[128 = 0]

138 161 123 110 139 167 113 151 110 79 137 95 81 147 150 101 144 96 113 133 139 150 147 104 136 123 121 117 118 134 113 112 148 138 87 87 141 156 96 158 119 158 95 110 160 121 : bs:[84]
141 166 135 116 139 155 105 131 90 141 151 113 121 150 138 118 111 115 134 134 130 135 132 139 145 127 133 133 127 114 150 126 129 142 144 105 109 135 94 93 121 109 82 120 139 139 : bp:[83]
139 179 110 133 121 140 113 119 124 134 136 101 105 126 128 116 139 108 124 129 142 138 120 116 142 133 119 127 131 126 148 104 125 140 149 69 139 132 109 120 141 156 89 113 170 127 : bs:[92]
130 171 131 126 138 154 99 148 87 113 137 106 95 131 156 120 153 110 131 124 145 143 138 104 144 118 121 120 127 126 105 118 142 136 102 114 154 152 98 119 128 152 74 113 164 133 : bs:[92]
132 152 120 112 135 153 119 130 99 76 116 117 121 168 144 96 115 111 128 124 133 145 150 113 166 123 111 123 121 140 121 120 170 149 129 43 131 152 82 159 90 177 112 109 160 129 : tq:[81]
139 158 137 147 140 125 127 147 110 89 108 125 109 146 154 104 112 102 127 138 137 129 139 115 152 130 114 134 126 150 121 132 154 133 147 43 155 118 93 139 101 163 116 130 143 132 : tq:[81]
144 136 131 137 131 115 112 139 111 136 154 113 134 158 134 108 106 147 151 139 156 121 118 136 151 139 126 148 140 125 102 145 139 130 163 63 138 113 101 112 110 177 116 142 153 141 : tq:[81]
122 110 123 79 151 167 121 160 110 50 128 121 93 151 179 108 165 100 122 124 104 151 148 109 134 114 117 119 129 139 128 119 163 132 70 190 121 192 78 157 114 130 99 101 143 119 : bp:[83]
149 157 125 117 137 140 117 126 109 134 124 98 145 156 128 117 105 130 129 137 124 138 119 136 147 118 138 125 126 121 144 133 139 150 143 96 119 119 78 95 114 128 102 123 139 133 : bp:[88]
129 147 120 116 136 155 115 142 125 111 127 118 105 131 149 130 159 132 127 124 125 148 134 133 135 119 131 115 121 126 130 117 142 134 71 117 156 149 104 126 124 143 102 108 154 124 : bs:[92]
110 155 126 124 133 159 116 139 128 100 134 110 98 116 149 91 163 108 118 118 138 146 148 77 134 112 126 118 119 128 115 114 142 138 85 116 141 136 114 141 130 141 101 107 152 120 : bs:[92]
133 213 126 118 149 153 110 140 114 134 133 107 120 138 150 119 129 110 129 129 132 143 136 121 132 117 135 134 116 125 139 128 135 140 114 122 128 145 110 112 124 116 116 117 155 112 : bp:[88]
136 134 138 106 148 132 132 143 110 81 119 122 100 147 154 109 129 114 133 135 110 130 132 121 144 115 117 123 121 147 128 114 154 129 123 140 121 157 96 146 130 159 95 111 143 126 : tq:[86]
137 147 140 109 131 148 105 142 123 133 128 107 122 149 149 114 140 128 134 135 152 133 138 119 143 117 132 116 126 116 139 134 148 138 111 96 141 140 91 111 119 125 101 117 146 146 : bp:[83]
135 159 121 133 134 143 96 157 136 144 129 116 111 144 135 127 143 153 135 126 144 138 118 124 139 125 109 119 120 124 118 121 135 133 117 99 149 127 99 113 125 170 100 120 152 129 : bs:[92]
138 151 121 90 162 169 106 148 106 90 155 112 163 160 144 103 131 117 130 120 114 151 136 120 131 121 122 129 125 133 130 125 156 182 62 174 128 156 104 142 105 115 80 90 136 130 : bp:[88]
122 130 125 78 141 137 117 151 108 75 116 122 90 164 161 105 151 90 119 133 118 147 137 118 145 125 118 119 114 125 135 120 146 136 125 109 116 178 70 147 123 160 116 118 149 118 : tq:[81]
124 155 134 142 124 147 140 120 139 157 125 109 130 108 136 121 141 134 132 122 137 130 131 113 137 124 125 124 134 120 122 135 127 132 114 96 163 119 124 98 122 128 112 136 133 136 : bs:[84]
119 140 132 123 127 124 114 135 124 99 116 108 114 148 163 94 113 121 121 137 153 136 134 137 139 115 119 116 130 122 115 122 130 137 187 43 127 134 98 120 115 165 142 136 139 133 : tq:[81]
127 176 132 143 128 144 101 127 130 176 136 116 122 114 133 133 137 138 142 137 139 128 120 115 139 123 139 119 130 120 127 83 110 141 127 102 151 112 126 92 139 136 98 127 151 127 : bs:[92]
118 158 131 120 140 158 105 129 134 125 147 113 81 131 138 119 165 112 125 127 144 141 137 96 139 120 132 128 107 158 102 109 131 121 93 118 143 156 100 130 133 158 69 93 160 128 : bs:[92]
99 144 125 85 150 159 128 149 108 71 122 119 101 168 158 102 154 90 125 137 128 146 135 120 159 121 148 71 130 138 117 124 162 138 120 117 113 166 76 145 107 172 104 102 155 128 : tq:[86]
132 148 141 120 134 122 124 142 105 102 116 125 114 120 146 98 108 107 137 139 130 129 123 136 150 120 114 116 127 141 119 129 155 122 164 82 109 137 91 130 115 186 116 128 155 126 : tq:[81]
